(in the rows, 128 means zero)
Each row of numbers stands for one element and depends on some of the facts below. Use the named rows to name the rest.

How the elements are related:
K639 (μ K482)
K741 (μ K631)
K648 (μ K949)
K509 (μ K361)
K661 (φ K919,K505) (μ K521)
K52 (φ K626) (μ K768)
K677 (φ K231)
K615 (φ K482,K373)
K376 (μ K52)
K56 (φ K58,K341,K418,K811,K865)
K118 (μ K863)
K104 (φ K606,K741) (μ K223)
K740 (φ K663,K303,K229) (μ K677)
K403 (φ K682,K58)
K374 (φ K229) (μ K360)
K151 (μ K155)
K429 (μ K639)
K29 (μ K80)
K440 (μ K811)
K626 (μ K603)
K418 (μ K606)
K274 (μ K343)
K863 (μ K626)
K897 (φ K720)
K584 (φ K274,K779,K968) (μ K513)
K625 (μ K884)
K682 (μ K205)
K993 (φ K343)
K799 (φ K720,K500,K890) (μ K255)
K461 (μ K137)
K536 (μ K799)
K608 (φ K429,K80)
K282 (φ K247,K890) (μ K720)
K676 (φ K429) (μ K58)
K360 (φ K341,K14,K151,K729) (μ K880)
K446 (φ K27)
K482 (μ K761)
K500 (μ K429)
K393 (μ K345)
K14 (μ K661)
K720 (μ K181)
K143 (μ K56)
K808 (μ K247)
K949 (μ K660)
K895 (μ K14)
K880 (μ K987)
K58 (μ K440)
K635 (μ K274)
K431 (φ K904,K744)
K631 (μ K418)
K120 (μ K865)
K555 (μ K177)
K177 (φ K999) (μ K151)
K372 (φ K168,K14)
K155 (μ K968)
K288 (φ K274,K865,K890,K729) (μ K615)
K768 (φ K797,K989,K947) (μ K819)
K181 (μ K143)
K987 (φ K663,K635) (μ K536)
K247 (μ K798)
K80 (μ K59)
K798 (μ K741)
K884 (μ K29)
K231 (μ K403)
K244 (φ K717,K625)
K865 (μ K625)
K263 (μ K648)
K205 (φ K947) (μ K393)
K811 (μ K808)
K137 (μ K282)
K650 (φ K223,K440)
K341 (μ K584)
K761 (φ K663,K376,K895,K229,K957,K440) (μ K341)
K819 (φ K168,K968,K989) (μ K676)
K255 (μ K118)
K343 (μ K500)
K772 (φ K863)
K521 (φ K863,K75,K744) (μ K461)
K75 (μ K120)
K606 (μ K509)
K660 (μ K796)
K823 (μ K451)

Some elements and their rows:
[130 109 111 157 121 135 130 124 114 124 140 106 122 137 137 135 122 114
  96 126 120 122  96 133 110  85 124 153 103 124 138 142 145 122 115 149
 118 146 123 120 145 116 120 131 128 116 111 141 119 145]: K372
[117  96 105 112 138  72 149  86 127 156 104 153 146 132 132 138 147 131
 111 149 161 138 119 106 148 141 129 147 124 102 123 155 110 153 110 127
 127 137 154 137 137  95 144 114 137 126 157 107 119 100]: K677
[112 121 118 118 123 123 149 121 134 152 148  83 139 133 130 119 113 135
 125 123  80 139 108 139 130  93 131 147 126 147 141 161 125 135 145 169
  92 111 104 122 141 104 144 108 109 111  92 100 154 123]: K205
[ 78 131  83 105 123 105 127  70 114 177 132 152 184 114 125 145 104  93
  93 124 164 159 138 132 169 145 150 164 141  91 108 157 132 196 117 121
 103  99 152 141 177 139 123  90 104 160 117 119 122  94]: K513
[126 156 154 120 146 155  97 159 158 142 128 111 146 127  97  97 108 133
 156 126 123 156 162 115 128 147 131  73 157 178 144 140 121 134 121 137
 158 105 115 145 137 126 130 108 111 146  91 132 111 163]: K440
[121 124 150 135 145 131 147 138 112 131 104 108 149 134 116 168 134 133
 120 151 136 140 148 122 128 137  95  82 132 137 137 157 127 157 134 117
 163 123 146 127 136 127 123  95 124 119 132 138 105 130]: K796
[131 106 126 108 115 130 131 168 133 115 118 128 144 151 137 111 133 154
 132 110 129 135 134 140 117 146 102 139 142 140 135 109 108 163 154  96
 115 157 104 162 155 151 108 144 109 140 177  72 106 140]: K626
[114 106 130 112 154  97 157 105 140 165 122 131 156 120 129 118 132 124
 110 140 122 156 145 111 144 136 126 143 135 120 120 159 113 168 130 130
 126 105 140 134 130  99 164 107 119 129 144 104 144 101]: K451
[125 111 147 139 132 149 107 137 123 122 106 130 154 124  99 168 122 145
 126 140 148 150 150 109 117 170 104  62 151 136 150 143 122 135 115 111
 181 124 136 125 131 131 115 104 122 145 123 139  67 142]: K223
[117 140 116 101 125 116 126 132 144 144 151 133 112 123 136  77 130 129
 147 104  99 119 126 132 144 110 158 155 121 128 117 119 127 124 137 149
  95 119 110 124 123 132 140 140 133 131 112  98 170 122]: K823
[155  97 154 115 151 105 104 154 175 116 142 147 101 136 117  51 150 168
 171 130  83 116 119  95 114 138 160 129 125 155 133 103  96  69 120 149
 131 126  96 129  69  81 167 177 138 112 130  84 152 127]: K635
[138 133 161 147 148 155 166 120 126 133 132 107 131 135 124 121 127 123
 119 111 107 164 149 148 119 135 128 115 147 158 122 119 149 135 175 112
 136 105 118  88 125 154 122 123 119 104 116 163 140 134]: K247
[130 129  98 118 104 106 101 108 119 119 121 176 108 131 135 133 146 125
 133 129 162 106  97 127 134 148 141 161 126  91 117 106 127 123 109 108
 101 158 129 138 134 117 130 158 137 140 154 109 121 113]: K120
[133 118 128 110 118 128 131 152 126 122 118 125 137 145 142 121 129 143
 129 118 126 132 127 129 132 133 117 136 129 126 126 115 115 150 136 107
 123 159 116 140 142 138 111 136 113 143 165 108 112 132]: K118
[128 146 137 127 119 146 130 152 123 121 118 114 126 126 118 148 125 136
 140 130 118 126 143 131 128 121 115  94 129 141 135 126 132 133 133 124
 143 128 122 124 130 145 109 108 132 128 121 136 123 137]: K648
[123 148 142 112 131 127 134 122 133 125 130 132 128 127 117 138 133 125
 133 134 130 131 144 131 127 147 127 108 131 124 125 128 120 138 132 123
 122 123 131 137 134 135 132 121 136 133 145 103 144 120]: K505
[129 164 131 122 115 154 116 159 125 111 139 110 105 127 127 120 126 141
 157 109 107 103 136 135 135 106 130 103 123 149 138 107 133 109 133 130
 116 138 101 106 124 174  97 128 137 126 116 138 136 144]: K263
[113 137 128 110 147 124 153 126 145 153 141 111 146 125 126 100 121 127
 140 116  90 140 147 125 148 107 137 137 135 149 113 150 125 145 145 146
 116  93 118 123 129 125 147 111 117 123 117 109 167 108]: K393
[103  75 138 118 139 141 163 127  90 101 149 112 163 114 120 170 120 150
 133 100  62 140 145 122 133 116 130 111 125 114 133 134 123 119 164 118
 150  81  94  67 101 168 110 123 138 125 105 111 118  88]: K509
[114 164 129 140 135 117 122 100 126 132 127 142 101 110 120 163 135 114
 140 152 137 109 125 121 130 132 138 100 117 117 122 127 130  94 106 134
 147 112 149 107 101 122 144 111 162 124  97 153 142 116]: K880
[ 99 125 145 139 135 110 137 157 174 158 133 154 127 114 148 122 154 153
 138 157 102 109 135 128 137 173 141 198 130 125  77 134 121 115 131 112
 152 100 107 177  86 115 176 149 102 137 112 107 188 104]: K429

Rows to name:
No name comes twice in this set of rows, the named rows included.
[147 156 144 156 126 156 142 107 109 113 109 170 115 128 107 115 157 144
 112 118 150 172 134 146 116 169 129 122 159 125 110  99 143 123 149  85
 107 155 124  99 138 120 151 148 114 128 148 189 123 130] -> K720
[102 110 133 117 158 106 168 113 145 164 124 114 161 126 119 129 122 127
 115 137 104 160 159 120 146 117 123 125 142 149 117 178 119 171 141 142
 140  94 134 135 134 112 158  99 112 126 130 110 149  99] -> K345
[131 144 118 180 144 127 139  89 102 124 144 122  88 107 130 147 132  88
 108 142 146 107 106 118 112  67 146 123  90 113 127 153 163  86  92 163
 152 128 170 103 107 107 120 120 176 113  90 202 130 131] -> K360
[109 123  77 135 105 130 123  73 110 167 156 119 146 130 142 116 108  82
  86 102 151 157  86 150 150 101 160 199 124  97 130 153 163 162 122 143
  72 131 123 110 183 129 111 110 108 135  80 140 120 124] -> K584
[141 168 128 133  95 157 104 164 112  95 124 119  97 128 127 149 134 142
 155 116 126  93 124 140 123 122 125  94 122 130 142  86 141  95 124 115
 129 161 109 116 124 171  85 136 152 131 127 153 111 160] -> K555
[ 95 109 118 156 125 120 141 162 152 168 117 139 123 119 161 143 159 158
 141 127 115  91 117 121 150 126 134 174 110 120 100 151 134 126 121 117
 164 134 101 148 110 141 118 105 126 140 101 146 151 116] -> K608
[138 100  87 107 118  94  81 125 143 147 137 158 124 127 127  62 145 150
 159  93 135 126  84  89 165 117 173 156 118 116 145 121 119  98  92 149
 109 153 103 103 123 108 103 147 149 146 113 116 106 123] -> K740
[114  87  75 105 126  96  88 110 131 179 132 143 167 116 130  80 123 134
 137  86 146 150 104  84 189 106 176 150 134 105 143 164 122 143  94 150
 121 131 108 108 159 115  89 107 133 156  94 132  88 118] -> K761
[115  93 142 155 146 176 165 131  99  78 175 121 155 112 126 141 104 111
 102 108  79 139 163 138 103 102 134 120 112 120 126 138 150 120 167 129
 165  80 118  95 117 182 110 169 135 133 124 130 124 103] -> K418
[136 153 121 109 110 118  99 130 126 112 137 158 100 130 137 114 133 125
 147 128 132 104 110 142 126 143 149 154 130 105 112  93 122 107 123 119
  95 139 120 131 120 142 132 153 137 139 136  98 146 132] -> K231

The same elements again, as new rows of numbers:
Known rows:
[119 143 118 124  98 157 135 123 135 131 102 141 123 121 143 132 148 113
 139 164 141 128 121 122 128 127 120]: K682
[122 139 138 129 141  43 134 154 138 133 223 121 116 103 128 104  96 124
 160 156 145 102 141 116 113 128 143]: K677
[126 126 134 128 129 141 129 125 131 138 127 135 127 129 132 117 135 122
 136 124 133 142 127 127 133 124 132]: K729
[128 127 146 122 124 116 129 124 121 100 156 118 147 148 110 147 131 124
 128 125  94 114 136 137 129 128 120]: K521
[124 141 125 132 106 136 127 156 130 111 117 130 109 119 125 133 124 113
 117 163 134 128 117 118 120 138 125]: K205
[131 130 125 126 131 129 129 121 128 134 119 128 130 122 131 120 135 133
 149 132 140 153 127 126 131 125 128]: K229
[126 128 135 128 135 139 130 124 123 123 119 125 137 135 122 131 125 130
 119 115 112 127 129 140 127 124 126]: K137
[122 118 132 118 113 113 126 164 127 167 133 128 145  77 136 128 133 123
 133 111 157 153 134 101 137 132 132]: K418
[128 146 120 128 108 121 125 140 129 120 106 128 116 116 125 123 126 118
 131 170 134 149 120 117 122 129 127]: K393
[127 144 129 102 128 195 136 177 114 124 120 136 121 130  92 161 141 139
 136 118 146  36 112 151 117 129 118]: K374
[128 125 127 125 129 108 123 109 132 133 119 133 134 128 127 123 137 126
 122 134 139 138 130 135 132 125 130]: K744
[129 124 133 122 130 126 135 153 115 101 123 133 126 133 149 143 121 148
 103 121 118 143 111 125 115 141 130]: K608
[137 115 124 135 142 108 132 147 126  84 142 144 107 174 158 127 128 149
 117 149 119 107 102 130 116 135 131]: K676
[130 133 121 130 125 110 128 138 124 118 122 123 131 149 129 141 122 130
 131 125 137 110 124 128 124 132 123]: K650
[119 120 128 124 132 154 140 102 120 132 137 131 143 145 139 158 136 138
 141  82 122  53 130 145 131 114 119]: K555
[ 94 183 148 106 113 183 162  63 128 134 144 132 144 122 115 122 123 120
 150 155 113 150 150 164 105  98 120]: K231
[123 114 142 126 142 151 134 103 128 139 131 128 142 134 126 119 129 130
 123  88 110 120 137 148 136 117 129]: K151
[132 127 108 127 114  98 132 151 128 124 154 133 127 129 150 156 131 130
 158 122 144  52 124 119 130 131 120]: K740
[132 126 123 118 118 132 136 143 122 112 108 146 128 103 147 114 129 146
 115 148 122 201 100 119 124 131 133]: K429
[128 120 127 120 110  96 122 178 124 161 143 120 146  65 129 140 119 128
 129  99 149 141 135 102 132 138 127]: K509
[135 106 122 131 141  95 129 145 128 134 166 127 126 132 140 133 127 136
 137 106 129  78 125 123 136 126 132]: K884

Name these rows:
No name comes twice in this set of rows, the named rows included.
[122 127 120 125 120 150 134 122 125 126 133 132 131 128 145 158 137 128
 138 113 123  66 124 134 130 120 121] -> K263
[119 133 130 142 118 112 133  57 135 121 106 119 152 144 142 131 125 128
 113 126 103 199 142 137 135 112 124] -> K863
[117 159 122 119  96 180 138 116 128 118  84 133 126 124 118 146 135 118
 123 168 125 136 123 132 120 126 116] -> K823
[127 110 149 128 160 127 128 112 129 140 134 124 135 135 111  99 118 128
 124  90 118 170 136 144 134 125 136] -> K968
[123 129 127 125 127 189 119 109 117  96 227 119 152 143 109 136 113 137
 126 136  64 109 130 124 146 141 118] -> K661
[127 117 113 125 124 106 132 120 133 146 156 140 141 139 165 158 155 134
 136 101 154  47 132 120 140 115 127] -> K75
[139  98 132 121 142  99 129 157 123 122 159 144 133 120 153 112 133 157
 137 110 123 152 114 122 131 134 142] -> K80
[129 117 136 124 122  73 116 185 123 156 145 113 148  46 115 123 107 130
 120 102 147 193 134  94 132 143 136] -> K361
[141 138 119 131 128  89 125 126 121 121 117 118 128 124 124 139 123 136
 161 125 131 105 140 127 115 119 118] -> K244

The same elements again, as new rows of numbers:
Some rows with their names:
[131 128 125 127 125 131 125 127 130 129 125 125 128 130 127 129 127 130
 127 125 126 130 128 133 132 127]: K512
[125 130 122  89  87 196 116 128 191 110 113 161  98 136 152 173 108 141
 114 124 105 135 147 178 157  88]: K660
[156 100 118 171 122 106 139 167 146 154 146 175  94 134 143  77 132 169
 145  38  88 106 144 131  92 110]: K768
[125 156  99 108  91  90 107 104  72 164 138  79 140 157 148 104 113 112
 134  97 107 160  92 166 158 124]: K968
[144 149  94 119  92  87 110 100  74 164 124  70 126 154 130  97 113 120
 126  83 110 161  95 183 170 123]: K155
[178 116 112 170  82  99 177 188 118 145 132 190  65 153 121  91 140 146
 140  40 131  93 138 147  90 113]: K676
[124 127 125 160 120 104 153 167 138 149 173 194 104 126 169  79 133 121
 153  49 106 101 135 124  81 113]: K58
[116 134 135 116 121 130 125 129 122 129 137 135 136 128 134 130 126 120
 130 127 125 125 122 130 133 127]: K744
[102 176 152  99 149 148 148 164 135 136 116 103 136  93 125 153 120 170
 124 127  93 136 113 112  84 165]: K720
[135 159 138 118 150 143 152 157 148 137  99  88 122  88 111 152 120 199
 116 127  90 143 125 123  83 170]: K282
[114 134 131 117 122 130 121 129 124 132 135 132 143 135 147 135 126 125
 132 134 121 129 124 119 122 127]: K890
[125 138 114 160 120 100 163 146 141 140 176 183 105 115 179  95 132  99
 148  81 130 112 136 124  81 122]: K811
[125 117 177 150 113 126 118 114 198 117 127 123 173 142 105 126 140 116
 139 203 135 120  99  41 112 112]: K863
[ 75 130  88 151 185 157 118 117 157 125 128 112  82 135 133 117 125 128
 129 107 160 119 108 124 147 122]: K999
[146 115 113 134 122 124 124 122 134 133 121 118 127 133 133 133 127 150
 125 136 119 137 136 134 123 129]: K372
[129 100 146 124  87 170 118 165  52 140 122 157 149 164 127 157 146 106
 116  85 222 112 131  89 164 157]: K80
[ 96 125 109  83 181  89 115 123  46 104 132 130 150 149 123 135 135 128
 143 189  93 106 144 158 120 123]: K341
[155 103 150 164 116 121 117 110 201 124 113 110 160 145 108 130 139 147
 135 198 128 130 115  51 104 116]: K360
[143 153  87 157 121 101 175  91 143 115 159 136 101  92 172 137 129  61
 125 162 186 148 142 146 105 142]: K631
[142 114 119 139 117 119 124 121 129 128 128 124 109 123 111 132 123 149
 114 115 125 126 129 120 144 124]: K740
[116 118 110 101 171  98 122 118  69 106 121 122 131 141 109 130 133 132
 133 173 106 114 144 162 133 124]: K513

Rows to name:
No name comes twice in this set of rows, the named rows included.
[122 133  38 162 150 108 103  84 111 160 111  41  65 159 120  84 113 144
 122  64 138 158  87 188 186 121] -> K177
[ 99 125 112  88 173  95 117 124  56 108 133 130 148 149 125 133 133 131
 142 180  96 108 143 154 122 123] -> K274
[121 130 127 167 118  95 160 157 134 138 181 193  86 109 152  88 129 106
 139  50 127  94 131 108  98 114] -> K440
[137 149 129 121 141 139 144 143 141 134 107  97 123 102 119 149 123 180
 120 131 100 142 127 127  96 158] -> K56
[142 111 170 163 117 126 118 110 210 117 114 113 168 144  96 126 142 125
 137 211 137 124 102  34 108 111] -> K118
[144 135 103 170 123  98 170 131 146 132 164 170  90 104 164 100 132  95
 137  94 147 122 142 139  91 127] -> K808
[148 118 107 126 110 129 118 116 135 136 116 113 121 139 136 135 121 153
 122 125 112 143 135 147 136 122] -> K205
[128 150 102 158 121  99 169 122 141 130 177 167 107 104 186 116 131  76
 140 121 157 128 138 125  84 131] -> K247
[116 132 106  71 151  81 143 144   5  91 111 140 125 176  89 149 143 118
 138 195 122  89 139 175 126 123] -> K429
[120 166 149 110 148 147 150 157 139 132 106  98 122  92 108 146 121 171
 118 114 102 136 118 128  97 162] -> K181
[127  78 144 144 128 170  93 138  89 147 133 140 157 134 136 138 139 126
 115  83 191 125 144  85 169 156] -> K120

The same elements again, as new rows of numbers:
Some elements and their rows:
[138 127 133 122 134 126 132 124 121 125 128 125 118 139 131 120 133 117
 120 134 125 134 131 132 141 125 133 117 120 130 121 137 136 123 126 114
 119 128 135 133 130 130 134]: K957
[133 129 135 123 124 126 134 127 114 125 117 130 124 150 129 127 131 130
 116 125 134 128 138 130 133 134 131 113 133 133 114 128 127 127 137 111
 123 115 132 129 120 134 135]: K904
[124 128 130 124 127 132 142 111 112 127 144 127 118 122 128 135 131 133
 111 128 135 137 147 132 143 120 107 130 119 133 115 151 145 128 136 125
 114 141 147 141 139 127 151]: K440
[127 125 144 127 119 130 139 132 103 132 107 130 125 172 125 132 124 137
 113 116 137 118 136 128 128 140 121 114 140 133 105 127 128 138 142 119
 131 115 135 125 118 137 125]: K744
[121 126 131 122 134 135 127 116 119 119 138 118 112 134 134 137 132 127
 124 124 131 132 122 129 138 123 128 108 130 128 127 130 134 128 129 117
 118  97 137 124 140 136 142]: K949
[164  98 106 170  93 130 140 122 180 183 145 129 163 129 148 129 134 125
 189  95 145 138 165 115  94 117 110 120 134 162 161  99 111 133 133 194
 141 177 128 107 132 130 100]: K584
[174  99 152 151 105 132 152 140 152 158 146 131 139 127 133 132 125 126
 171 124 139 125 179 110 131 123 129 134 125 164 142 108 131 111 131  94
 101 142 109 111 138 142 128]: K341
[135 126 127 127 125 130 126 123 121 140 133 127 120 139 128 121 134 122
 128 126 141 137 119 124 128 124 137 118 123 139 126 134 125 117 135 136
 120 120 138 124 134 127 137]: K779
[116 143 158 125 129 153 116 105 125 128 144 112 136 140 152 148 129 105
 127 134 128 135 120 127 115 119 125 112 112 130 106 146 131 144 121 116
 117  83 143 119 138 121 145]: K118
[119 161 141  85 126 159 151 142 142 143 121 155 141 145 153  95 132  67
 144  98 113 141 132 101 142 118 145 123 138 134 170 125  95  92 158 135
 120 150 139 122 130 136 134]: K14
[107 120 102 102 134 142 141 140 136 115 136 140 106 142 158 132 144 134
 118 134 129 126 118 119 138 125 136 140 145 107 131 121 129 124 128 119
 126 108 138 139 150 142 142]: K80
[118 134 122 120 122 137 136 125 129 107 129 140 108 144 140 128 132 131
 115 126 124 135 115 127 147 124 132 128 136 121 134 139 120 123 133 124
 125 108 131 123 146 135 137]: K29
[106 150 180 123 131 165 112  99 131 136 141 104 156 136 171 159 129 100
 123 145 121 134 117 128  94 120 117 131 101 125  88 158 127 147 116 117
 123  69 134 115 139 114 142]: K626
[109 131 124 137 131 129 115 130 141 124 119 122 146 111 123 137 126 139
 136 121 118 117 134 129 113 132 110 142 137 117 139 117 130 136 117 149
 147 146 110 128 126 125 108]: K993
[158 116 140 134 121 121 150 135 131 153 136 136 123 142 128 132 124 131
 145 139 136 119 149 128 119 123 137 119 127 141 128 126 137 123 134 105
 113 144 131 126 125 135 129]: K482
[124 113  98  83 153 131 146 163 127 161 129 121 120 112 165 119 148 150
 127 172 156 111 117 114  85 137 148 151 139  95  99 113 162 123 113 122
 110 139 142 150 124 121 130]: K429
[133 129 136 123 126 133 135 127 131 126 125 135 122 133 130 126 125 131
 129 134 132 125 128 129 135 128 133 127 128 131 129 131 134 119 130 112
 120 116 126 124 129 130 134]: K27
[129 130 111 130 136 129 146 121 134  97 116 148 110 141 141 121 139 112
 109 132 125 131 115 104 161 129 162 152 127 127 134 136  94 110 140 118
 154  97 130 119 130 139 140]: K155
[125 120  97 150  97 100 103 121 165 104 149 164 137  86  91 131 103 129
 153 146 131 129 119 130 101 146 134 157 131 110 132 121  89 156 127 174
 161 115 122 137 103 116 108]: K282
[125 123 137 127 117 148 134 128 136 106 144 138 107 157 143 139 133 138
 117 125 125 141 119 144 127 123 109 123 136 123 133 143 125 127 127 141
 106 106 129 128 170 152 135]: K796
[119 149 109 113 120 128 136  83  89 150 151 122 123  88 118 144 114 142
 125 126 150 119 166  98 179 122 107 141 116 150 106 157 149 122 165  98
 128 152 178 139 106 107 172]: K376

Rows to name:
No name comes twice in this set of rows, the named rows included.
[192  82 149 163 100 140 183 138 174 160 144 151 132 171 155 150 137 134
 165 135 141 146 193 127 116 111 122 123 130 156 138 116 127 128 125 117
 101 145 126 124 157 166 121] -> K513
[113 168 140  81 164 138 150 133 127 143 112 142 134 132 144 103 127  61
 141 120 102 139 166 101 168 116 158 100 128 132 161 122 104 117 158  81
 136 158 159 141  80 139 141] -> K895
[144 108 169 127 114 137 116 150 127 169 140 117 161 125 107 147 118 163
 158 135 133 126 159 176  55 132  63 118 138 120 122 117 181 160  98 173
  77 207 104 140 152 133 101] -> K615
[148 106 159 130 132 133 115 163 144 110 126 119 106 171 149 116 144 104
 121 132 112 157  91 174  91 122 140  72 132 118 142 114 129 137  92 129
  90  90  91 121 159 159 108] -> K361
[ 94 158  92 147 164 132 128  65 114 166 117 133 183 106  94 170 111 203
 166 116 138  85 129 141 143  85  95 148 144 131 164 180 143 139 119 136
 162 185 144 114 166 130 128] -> K768
[ 93 143 101 137 144 119 107 116 142 110 118 110 128  94 122 133 131 120
 133 101 112 114 129 102 150 131 139 139 133 121 141 109 108 130 127 123
 183 111 116 123  91 113 121] -> K104
[129 141 134 139 176 123 141 109 115 142 105 131 148 138 109 139 121 157
 144 146 123 109 119 152 142  89 149 117 132 126 157 162 135 129 105  84
 135 128 133 118 146 147 133] -> K947
[137 128 128 128 108 111 121 128 145 125 161 161 113 116 105 126 105 107
 147 144 139 143 125 140 117 132 135 112 132 124 126 131 106 146 133 126
 118 106 147 141 113 131 127] -> K890
[141 134 160 127  92 114  71 141 128 193 180 111 164  41  71 123  89 121
 208 122 142 123 158 158  55 154  76 104 133 138 128  90 169 161 116 152
  83 186 116 141  91  82 109] -> K288
[123 119 157 141 113 141 154 158 170 102 105 167 162 120 112 127 116 139
 136 152  94 110 148 112 131 144 127 232 136 112 141 104 106 101 105 130
 132 165  55 118 147 133 103] -> K403

